Below is a small trained network, with its code and all its weights. Each question gives an input and a class and asks what happens when units are switched off, that is, made to give their printed mean instead of their output.

import numpy as np


def w(rows, s, z=0):
    codes = np.array(rows[::2]) - 128.0
    scale = np.full(codes.shape[1], s)
    scale[-1] = z or s
    return codes * scale


def f(y):
    return np.maximum(y, 0)


def log_softmax(a):
    a = a - a.max(-1, keepdims=True)
    return a - np.log(np.exp(a).sum(-1, keepdims=True))


def net(x, mask):
    res = np.array(x, float).reshape(1, 8) / 4 @ E
    y = f(res @ A[0][:, :-1].T + A[0][:, -1])
    res = res + np.where(mask, y, B[0][:, -1]) @ B[0][:, :-1]
    return log_softmax(res[-1] @ U[:, :-1].T + U[:, -1])


A, B = {}, {}
E = w([
[164,188,163,70,131],'x0',
[148,85,171,155,109],'x1',
[166,125,228,183,159],'x2',
[185,153,240,98,102],'x3',
[89,78,164,162,85],'x4',
[67,144,93,199,242],'x5',
[121,130,69,54,38],'x6',
[154,168,146,67,254],'x7',
],0.0088)
A[0] = w([
[207,138,193,72,95,184],'N0',
[172,170,184,43,28,188],'N1',
[44,85,101,104,19,213],'N2',
[82,148,161,119,206,254],'N3',
[146,188,135,167,163,177],'N4',
[89,123,126,133,81,114],'N5',
[121,126,106,154,68,180],'N6',
[214,62,121,91,83,160],'N7',
[165,157,90,33,157,201],'N8',
[123,103,53,150,66,193],'N9',
[90,90,139,251,192,194],'N10',
],0.012,0.0046)
B[0] = w([
[192,160,154,55,76,224],'N0',
[156,182,133,113,4,255],'N1',
[11,96,182,139,54,248],'N2',
[168,127,97,115,199,201],'N3',
[151,108,149,114,202,173],'N4',
[123,126,142,172,110,165],'N5',
[84,86,191,133,70,186],'N6',
[119,146,144,106,96,200],'N7',
[76,178,51,93,130,205],'N8',
[78,166,163,200,117,217],'N9',
[166,76,172,146,195,242],'N10',
],0.011,0.015)
U = w([
[249,1,204,178,214,187],'0',
[66,66,180,209,78,254],'1',
[101,177,35,73,212,75],'2',
[219,151,156,47,57,52],'3',
],0.0091,0.00066)

Each question gives the input, the list of numbers given to net, and the class t.
The units are the neurons (one row each of A and B). Each row of codes is followed by its name. A weight is (code - 128) times the scale printed after its matrix; where a second scale follows, it is the last column's (A, B and U).
mask holds one flag per neuron, in row order. A switched-off neuron (its flag False) gives its mean, the last column of its row in B, instead of its output. The means were averaged over made-up inputs and are rounded, as every weight is.
A unit's drop is (log p(t) with every unit on - log p(t) with that unit switched off) / (log p(t) with every unit on - log p(t) with every unit switched off).
The circuit of an input: a set's keep is (log p(t) with only the set's units on - log p(t) with every unit switched off) / (log p(t) with every unit on - log p(t) with every unit switched off). Starting from all 11 units, units are removed one at a time, each time the one whose removal leaves the highest keep (on an exact tie, the one counted first), for as long as the keep stays at least 0.8.
units of the circuit, in order: the units of the circuit, biggest drop first
top k neurons: the k neurons with the biggest drops, biggest first
drop of u: that unit's drop, to one decimal
input [-6,2,-1,-7,-4,2,8,5], class 2: units of the circuit, in order : (N8)
input [-7,-2,4,0,2,7,0,-7], class 0: top 3 neurons : (N10 N1 N8)
input [-1,-3,-1,-7,-6,-7,2,1], class 1: top 2 neurons : (N0 N9)
input [0,-1,-3,-1,-1,6,0,0], class 0: top 3 neurons : (N8 N10 N1)
input [-2,-4,-4,-3,-2,2,5,2], class 2: top 2 neurons : (N8 N1)
input [1,7,4,1,8,-1,4,0], class 3: top 2 neurons : (N0 N9)
input [-8,3,-6,-2,-6,-4,7,6], class 1: top 4 neurons : (N2 N9 N3 N0)
input [-1,-2,-1,-1,-5,7,-3,1], class 0: drop of N10 : 0.1
input [-6,1,0,3,0,-7,8,-8], class 1: drop of N2 : 0.4
input [7,0,-3,4,1,2,5,-8], class 1: drop of N2 : 1.4
input [-7,8,-4,-2,-1,4,4,7], class 2: drop of N10 : -0.1
